(in the rows, 128 means zero)
Here are made-up nodes, facts about them, and rows of numbers that follow some of those facts. Name the node behind each unnamed row.

Some facts about the nodes:
zolus Q113 <- Q12, Q408, Q670, Q690
zolus Q475 <- Q130, Q249, Q252, Q492, Q553, Q559, Q567
zolus Q920 <- Q132, Q19, Q497, Q591, Q609, Q623, Q953
zolus Q645 <- Q138, Q364
zolus Q873 <- Q171, Q210, Q925
zolus Q756 <- Q178
zolus Q677 <- Q186, Q197, Q342, Q525, Q529, Q540, Q824, Q826, Q968
zolus Q670 <- Q193
zolus Q395 <- Q199, Q202, Q240, Q645, Q770
zolus Q398 <- Q214, Q225, Q343, Q345, Q579, Q869
zolus Q892 <- Q255, Q60
zolus Q734 <- Q259, Q589, Q606, Q611, Q678, Q986
zolus Q839 <- Q268, Q441, Q475, Q661, Q725, Q873, Q920
zolus Q355 <- Q298, Q677, Q746, Q755, Q944
zolus Q841 <- Q305, Q338, Q361, Q392, Q533, Q627, Q63, Q763, Q990
zolus Q620 <- Q315, Q429, Q682, Q709, Q841, Q892
zolus Q636 <- Q350, Q468, Q65, Q708, Q998
zolus Q308 <- Q385, Q599, Q80, Q801, Q827
zolus Q986 <- Q393
zolus Q725 <- Q430, Q522, Q629
zolus Q927 <- Q483, Q489, Q557, Q607, Q662
zolus Q259 <- Q603, Q965
zolus Q164 <- Q654, Q730, Q756, Q81
zolus Q79 <- Q927
Q12 zepor Q725
Q132 zepor Q756
Q138 zepor Q130
Q171 zepor Q395
Q186 zepor Q65
Q19 zepor Q178
Q193 zepor Q756
Q210 zepor Q756
Q214 zepor Q315
Q240 zepor Q79
Q255 zepor Q475
Q298 zepor Q920
Q305 zepor Q944
Q342 zepor Q839
Q343 zepor Q210
Q345 zepor Q944
Q350 zepor Q193
Q361 zepor Q113
Q385 zepor Q259
Q408 zepor Q670
Q429 zepor Q609
Q483 zepor Q725
Q489 zepor Q841
Q492 zepor Q839
Q525 zepor Q210
Q533 zepor Q308
Q553 zepor Q398
Q559 zepor Q603
Q589 zepor Q130
Q60 zepor Q210
Q606 zepor Q839
Q607 zepor Q873
Q627 zepor Q589
Q629 zepor Q677
Q63 zepor Q355
Q65 zepor Q756
Q662 zepor Q620
Q678 zepor Q873
Q682 zepor Q398
Q690 zepor Q841
Q730 zepor Q609
Q746 zepor Q756
Q763 zepor Q79
Q770 zepor Q392
Q81 zepor Q308
Q824 zepor Q636
Q827 zepor Q65
Q869 zepor Q927
Q953 zepor Q113
Q965 zepor Q677
Q968 zepor Q869
Q998 zepor Q395
[Q113, Q132, Q138, Q164, Q186, Q197, Q315, Q342, Q350, Q355, Q579, Q63, Q636, Q654, Q690, Q730, Q756, Q81, Q841, Q925] luplus a
[Q12, Q171, Q178, Q199, Q202, Q240, Q249, Q252, Q308, Q361, Q398, Q468, Q475, Q489, Q591, Q60, Q603, Q606, Q609, Q645, Q678, Q682, Q725, Q746, Q770, Q826, Q869, Q944, Q965, Q968, Q990] luplus c
[Q130, Q19, Q214, Q255, Q259, Q268, Q305, Q343, Q345, Q395, Q429, Q525, Q529, Q533, Q540, Q589, Q620, Q670, Q677, Q755, Q763, Q801, Q824, Q827, Q892, Q927, Q986] luplus d
[Q193, Q225, Q298, Q338, Q364, Q393, Q408, Q430, Q441, Q483, Q492, Q522, Q557, Q567, Q607, Q611, Q627, Q65, Q708, Q709, Q734, Q79, Q80, Q873, Q920, Q953] luplus b
[Q210, Q385, Q392, Q497, Q553, Q559, Q599, Q623, Q629, Q661, Q662, Q839, Q998] luplus e
{Q12, Q171, Q178, Q186, Q199, Q252, Q255, Q298, Q364, Q392, Q441, Q497, Q611, Q65, Q709, Q827, Q869} grimo dadrek
{Q130, Q268, Q342, Q609, Q627, Q662, Q690, Q730, Q746, Q770, Q80, Q965} grimo tugro
{Q132, Q202, Q559, Q599, Q944} grimo tagramu
{Q138, Q385, Q579, Q990} grimo rodran
{Q19, Q210, Q429, Q489, Q522, Q540, Q567, Q63, Q678} grimo stedrak
{Q193, Q60} grimo megrin
{Q214, Q430, Q553, Q763, Q968} grimo klatar
{Q225, Q361, Q408, Q529, Q629, Q953} grimo flelal
{Q249, Q682} grimo zoskul
{Q305, Q654, Q826} grimo grolasi
{Q315, Q338, Q393, Q661, Q998} grimo klaskarin
{Q343, Q591} grimo sonor
{Q468, Q483} grimo tigu
{Q533, Q606, Q607, Q623} grimo truflatro
{Q557, Q708} grimo zuski
{Q755, Q801} grimo petosik

Some nodes and their rows:
Q65: [139  74 130 164 159 136  88 186 111  93 151 121 159  92 134]
Q385: [142 104 115 167 135 136 128 184 122 109 130 114 162 114 131]
Q308: [135  93 116 135 137  99 145 176  73  40 131 118 143 116 153]
Q81: [161  85 115 168 138 125 133 188 119  88 130 109 144 113 125]
Q599: [150  96 120 164 149 112 104 172 125  75 137  90 134 127 124]
Q361: [136  75  97 140 114 126 121 171 114  96 122 115 112 112 127]
Q841: [160  88 126 155 148  95 132 199 108  52 135 105 140 125 157]
Q489: [138 111 123 172 137 134 139 148 123  72 156 134 160 106  94]
Q690: [168  80 127 171 134 131 132 198 136  88 137 115 163 102 127]
Q611: [154  90 131 161 134 104 111 197 136  79 146 109 143 110 133]
Q998: [146  94 113 169 135 136 136 188 118 101 128 109 161 109 128]
Q483: [127 103 108 161 134 122 105 152 142 117 146 112 130 124 117]
Q925: [171  86 111 177 145 117 129 183 117  69 116  97 155 113 133]
Q873: [153  91 119 157 145 100 144 188  97  56 116  99 147 122 158]
Q607: [132 111 117 169 142 134 143 163 121 104 140 128 160 114 121]
Q678: [153 106 122 164 137 131 139 176 112  65 147 131 139 105  99]
Q345: [147  90 116 165 131 121 141 174 106  94 126 107 139 108 128]
Q398: [130  92 118 135 141  98 149 172  71  39 130 118 138 116 154]
Q553: [157  81 109 191 127 123 112 172 152 102 125  84 152 113 130]
Q225: [140  85 107 139 134 113 108 187 118  95 124 102 131 119 146]
Q240: [141  86 112 148 129 126 153 179  91  71 127 126 138 103 117]
Q525: [128  71 112 187 147 151 111 176  80 108 127 123 135  93 124]
Q824: [145  88 107 182 125 118 132 184 104  88 126 105 129 110 129]
Q968: [132  75 103 173 111 118 123 177 122  75 136 120 121 106 127]
Q138: [163 108 102 139 143 133  91 178 119  81 123 134 165  99 123]
Q298: [158  86 124 175 125 122 112 198 154  89 138 111 142 101 122]
Q355: [151  91 118 162 142 105 125 193 104  56 133 103 147 123 151]
Q408: [142  83 102 145 126 120 111 183 122 109 120 106 130 116 134]
Q12: [143  86 124 157 117 127 122 178 132  86 146 122 148  98 116]
Q193: [126  65 112 152 152 141 110 188  70 111 130 116 150  96 149]
Q609: [148  84 119 155 128  98 152 177  88  37 121 111 159 107 162]
Q492: [206 111 104 187 152 105 121 197 154  63 132  97 179 115  92]
Q661: [154  99 113 177 144 126 129 183 116  87 116 103 164 114 147]
Q315: [156  93 120 154 145 108 132 197 112  65 130 111 157 119 154]

Which node is each row?
[132  88 108 153 139  89 127 166  89  31 137 106 110 126 141]	Q944
[125  58 108 159 134 152 122 174  67 111 129 130 137  91 135]	Q60
[155  90 119 155 123 122 148 193  92  74 138 125 142 103 128]	Q965
[146  84 136 188 148 152 105 174 124 106 157 125 165  78 111]	Q343
[157 112 109 139 135 104  89 159  79  50 118 116 142 110 143]	Q589
[146  82  94 169 127 126 105 166 136 120 110  85 138 115 142]	Q629
[155 105 131 179 132 127 135 179 139  82 144 118 139 109 109]	Q429
[159  79 110 176 132 106 116 187 135  79 124  92 151 112 137]	Q430
[142  81 115 166 120 111 111 177 131  98 141  99 134 112 129]	Q214
[164  93 119 184 133 115 102 180 163  88 132  91 168 110 135]	Q497
[206 103 112 194 139 109  99 223 165  58 160 110 185 109  99]	Q342
[157  94 135 168 127 100  98 188 151  69 150 100 143 119 153]	Q392
[150  78 123 170 117 111 118 184 144 106 138 101 124 112 132]	Q763
[177 131  97 159 146 113 123 193 129  57 155 127 169 114  88]	Q606
[165 103 117 192 134 127 135 168 146  79 121 102 151 110 110]	Q19
[121  92  92 143 126 110 110 163 105  81 131 112 115 118 130]	Q468
[142  83 115 142 139 118 144 173  83  58 127 123 146 107 131]	Q645
[183  90 117 157 133 123 102 182 114  67 126 132 157  97 124]	Q627
[128  63 115 173 143 160 121 172  70  94 137 141 158  77 124]	Q746
[153  84 108 179 137 121 121 196 111  68 132 111 143 115 139]	Q197
[163  96 123 182 127 118 137 172 138  52 138 123 166  96 120]	Q591
[128 100 128 156 137  92 133 157  95  71 142 106 147 124 156]	Q927
[166  95 128 180 142 108 130 195 132  69 149 111 157 117 125]	Q654
[138  91 131 143 125 102 117 180 118  50 148 116 146 109 142]	Q178
[163  91 107 189 142 122 109 165 142  80 120  80 141 119 111]	Q559
[143  88 115 146 137 109 121 168  97  56 138 111 122 115 117]	Q202
[158  89 129 183 119 113 145 180 134  85 144 119 141 110 126]	Q305
[135  94 107 164 134 102 116 186 132  89 137  99 132 123 133]	Q708

Now the same nodes, written a new way:
Some rows with their names:
Q892: [145  98 138 139 136  92 130 116 142 149 121  70 153]
Q81: [152 106 155 140 132 125 115 135 137 139 133  80 152]
Q408: [143  90 158 127 123 114 119 138 116 154 140  74 155]
Q839: [159  99 163 138 127  92 160  69 113 115 131  57 174]
Q197: [145 104 162 141 136 117 106 138 134 133 118  62 144]
Q430: [151  87 151 113 131 115 131 131 118 136 142  65 153]
Q620: [143  92 140 139 139  84 122 116 142 143 108  52 150]
Q178: [159  96 120 143 126  95 110 157 166 128 110  44 147]
Q927: [141  92 132 134 130  85 123 118 137 143 109  51 151]
Q489: [184 102 121 128 137 114 129 137 153 113 135  86 142]
Q682: [150 105 135 143 141  98 114 129 140 132 120  79 147]
Q268: [133  89 123 119 116 104 128 123 134 145 125  59 166]
Q756: [ 97  96 157 126 168 145  92 157 205 114 110  13 130]
Q629: [129  83 136 123 116  96 132 125 120 162 141  73 170]
Q492: [184 110 175 133 117 142 166  85  98 108 160  97 177]
Q252: [160  96 109 139 121 117 127 142 164 126 126  57 158]
Q670: [143  92 134 135 135  91 117 118 137 145 115  49 152]
Q567: [174 100 136 116 132 141 146 124 130 118 147  68 145]
Q763: [161  84 141 121 125 102 118 129 126 136 128  77 144]
Q925: [144 100 146 134 128 117 122 125 136 136 135  59 160]
Q355: [142 101 158 148 147 107 105 131 141 137 114  45 147]
Q130: [124 105 124 111 113 103 102 120 148 156  78   5 148]
Q392: [143  89 130 145 127  92 114 150 151 147 106  45 147]
Q826: [149 103 130 136 138  99 110 124 140 120 109  70 147]
Q770: [151  99 125 139 126 101 113 137 149 134 121  76 158]
Q63: [183 102 153 133 137 132 121 145 139 119 136  82 138]
Q525: [121  93 136 104 138 141 114 150 179 127 134  76 146]
Q609: [128  99 121 127 121  83 116 127 143 134 113  40 148]
Q623: [137  94 135 111 117 101 143 119 123 145 140  66 150]
Q611: [159  89 146 131 123 118 123 154 146 142 130  64 152]
Q965: [149  98 130 138 128 103 111 144 147 139 123  78 158]
Q361: [151  93 144 141 128  96 104 144 137 141 126  71 146]
Q395: [137  92 136 137 131  83 116 120 138 142 107  42 150]
Q529: [137  87 150 128 124  90 111 123 128 150 117  55 149]

Name these rows:
[139  95 112 119 109 103 141 139 147 147 133  68 159]	Q497
[165  91 107 132 115 104 130 148 163 131 136  74 169]	Q171
[135  96 136 134 127 106 124 133 132 151 130  80 164]	Q662
[130  89 123  96 146 145 127 147 190 108 138  49 148]	Q210
[152  89 131 120 117 120 135 148 145 143 140  64 166]	Q441
[146  96 133 125 127 118 143 114 117 141 149  81 161]	Q553
[180 106 186 149 125 128 139 104 116 111 139  88 164]	Q342
[173  93 132 124 130 105 132 130 141 124 127  71 139]	Q540
[126  87 145 108 142 152 110 178 197 125 132  48 150]	Q65
[135  93 153 137 139  96 118 130 131 145 117  47 148]	Q79
[165  98 113  99 116 117 155 117 133 126 144  89 147]	Q19
[113  98 154 113 138 147 104 157 177 133 137  62 142]	Q193
[151 111 109 119 126 103 127 123 151 119 127  79 151]	Q591
[140 118 113 151 128  95  99 125 150 130  95  81 154]	Q990
[132  87 122 111 126 146 121 168 196 128 132  67 154]	Q827
[138 135 135 131 118 132  87 129 158 150  88  69 151]	Q138
[129 112 150  94 143 167 127 138 179 103 158  83 130]	Q132
[149  98 135 127 123 106 120 123 118 138 120  84 156]	Q305

